Below are the code and all the weights of a small trained network. Each question names an input and a class and asks about switching units off, where a switched-off unit gives its printed mean instead of its output.

import numpy as np


def w(rows, s, z=0):
    codes = np.array(rows[::2]) - 128.0
    scale = np.full(codes.shape[1], s)
    scale[-1] = z or s
    return codes * scale


def f(y):
    return np.maximum(y, 0)


def log_softmax(a):
    a = a - a.max(-1, keepdims=True)
    return a - np.log(np.exp(a).sum(-1, keepdims=True))


def net(x, mask):
    res = np.array(x, float).reshape(1, 5) / 4 @ E
    y = f(res @ A[0][:, :-1].T + A[0][:, -1])
    res = res + np.where(mask, y, B[0][:, -1]) @ B[0][:, :-1]
    return log_softmax(res[-1] @ U[:, :-1].T + U[:, -1])


A, B = {}, {}
E = w([
[138,132,134,116,102,114,134,121,129,139],'x0',
[21,134,136,121,57,138,54,107,72,83],'x1',
[122,111,122,135,130,121,133,132,126,125],'x2',
[117,143,147,174,144,2,112,86,207,102],'x3',
[162,86,84,45,140,155,108,60,167,80],'x4',
],0.016)
A[0] = w([
[82,137,176,158,109,99,78,78,150,80,32],'neuron 1',
[152,103,144,144,145,114,145,117,167,111,107],'neuron 2',
[162,127,145,172,144,141,173,131,131,145,154],'neuron 3',
[159,145,139,163,166,77,150,110,176,114,119],'neuron 4',
[125,162,184,187,131,125,118,167,129,175,227],'neuron 5',
[98,145,171,149,99,124,121,204,61,175,225],'neuron 6',
[202,116,97,101,148,196,239,181,123,186,254],'neuron 7',
[176,78,75,73,144,143,116,34,162,65,145],'neuron 8',
[162,111,90,84,168,100,133,82,189,96,90],'neuron 9',
[112,158,167,157,154,51,145,173,111,164,192],'neuron 10',
[89,157,148,172,104,68,71,94,160,49,22],'neuron 11',
[84,135,158,131,107,154,114,176,85,112,148],'neuron 12',
[69,148,136,120,113,71,97,81,135,130,71],'neuron 13',
[124,55,88,34,111,181,95,105,121,94,121],'neuron 14',
[137,138,155,180,141,95,161,146,156,133,179],'neuron 15',
[140,155,163,163,187,90,178,106,247,128,115],'neuron 16',
[73,157,166,186,101,155,155,187,72,166,179],'neuron 17',
[77,115,126,109,70,185,105,118,69,119,119],'neuron 18',
],0.012,0.0063)
B[0] = w([
[176,57,98,77,238,99,80,186,148,122,175],'neuron 1',
[105,195,92,135,79,152,153,83,146,134,160],'neuron 2',
[151,76,150,156,154,157,97,106,59,162,174],'neuron 3',
[65,119,96,170,62,200,154,173,76,138,187],'neuron 4',
[179,96,210,198,133,148,149,195,73,161,201],'neuron 5',
[101,160,189,184,168,69,216,161,172,28,224],'neuron 6',
[190,72,72,27,255,45,122,159,177,127,254],'neuron 7',
[39,198,71,75,90,107,105,34,198,125,213],'neuron 8',
[74,197,39,158,78,125,159,96,189,73,188],'neuron 9',
[158,68,152,171,111,181,167,186,80,150,198],'neuron 10',
[204,66,85,81,195,134,70,172,157,94,189],'neuron 11',
[96,196,166,179,86,111,161,129,173,61,190],'neuron 12',
[184,138,106,85,196,99,130,136,151,128,172],'neuron 13',
[65,94,112,45,82,161,53,62,71,184,205],'neuron 14',
[154,105,147,180,98,158,162,137,98,144,182],'neuron 15',
[127,144,152,207,18,144,161,72,123,136,213],'neuron 16',
[108,155,156,185,107,130,204,191,200,60,226],'neuron 17',
[57,126,170,142,68,116,155,59,69,83,210],'neuron 18',
],0.0086,0.025)
U = w([
[191,99,153,132,252,100,139,194,129,106,254],'0',
[64,218,123,159,78,113,172,129,180,89,113],'1',
[136,113,54,68,202,107,57,114,177,143,120],'2',
[65,130,151,107,81,178,80,75,13,130,81],'3',
[143,114,149,177,76,189,142,146,51,167,76],'4',
],0.013,0.0022)

Each question gives the input, the list of numbers given to net, and the class t.
The units are the neurons (one row each of A and B). Each row of codes is followed by its name. A weight is (code - 128) times the scale printed after its matrix; where a second scale follows, it is the last column's (A, B and U).
mask holds one flag per neuron, in row order. A switched-off neuron (its flag False) gives its mean, the last column of its row in B, instead of its output. The means were averaged over made-up inputs and are rounded, as every weight is.
A unit's drop is (log p(t) with every unit on - log p(t) with that unit switched off) / (log p(t) with every unit on - log p(t) with every unit switched off).
The circuit of an input: a set's keep is (log p(t) with only the set's units on - log p(t) with every unit switched off) / (log p(t) with every unit on - log p(t) with every unit switched off). Starting from the 12 units with the biggest drops (on a tie, the unit counted first), units are removed one at a time, each time the one whose removal leaves the highest keep (on an exact tie, the one counted first), for as long as the keep stays at least 0.8.
units of the circuit, in order: the units of the circuit, biggest drop first
k most important neurons: the k neurons with the biggest drops, biggest first
drop when u is switched off: that unit's drop, to one decimal
input [0,1,4,-4,7], class 3: units of the circuit, in order : [neuron 14]
input [0,-7,3,1,5], class 1: 3 most important neurons : [neuron 16; neuron 9; neuron 11]
input [4,3,-1,-7,1], class 3: 3 most important neurons : [neuron 14; neuron 18; neuron 9]
input [8,5,1,0,6], class 3: 2 most important neurons : [neuron 7; neuron 14]
input [7,-8,-3,1,-8], class 4: 2 most important neurons : [neuron 16; neuron 4]
input [8,7,8,1,-7], class 0: 2 most important neurons : [neuron 1; neuron 11]
input [-7,0,-6,1,-1], class 4: 2 most important neurons : [neuron 7; neuron 8]
input [2,-5,-2,0,3], class 2: 3 most important neurons : [neuron 7; neuron 17; neuron 6]
input [6,0,6,-4,-2], class 0: 3 most important neurons : [neuron 8; neuron 16; neuron 9]
input [-1,1,-2,5,-6], class 0: 2 most important neurons : [neuron 11; neuron 1]
input [-2,-3,3,0,-2], class 0: drop when neuron 14 is switched off : 0.2
input [5,-5,2,6,0], class 4: drop when neuron 6 is switched off : 0.1
input [-1,8,-4,7,0], class 0: drop when neuron 8 is switched off : 0.1
input [-7,7,7,-1,6], class 3: most important neuron : [neuron 7]
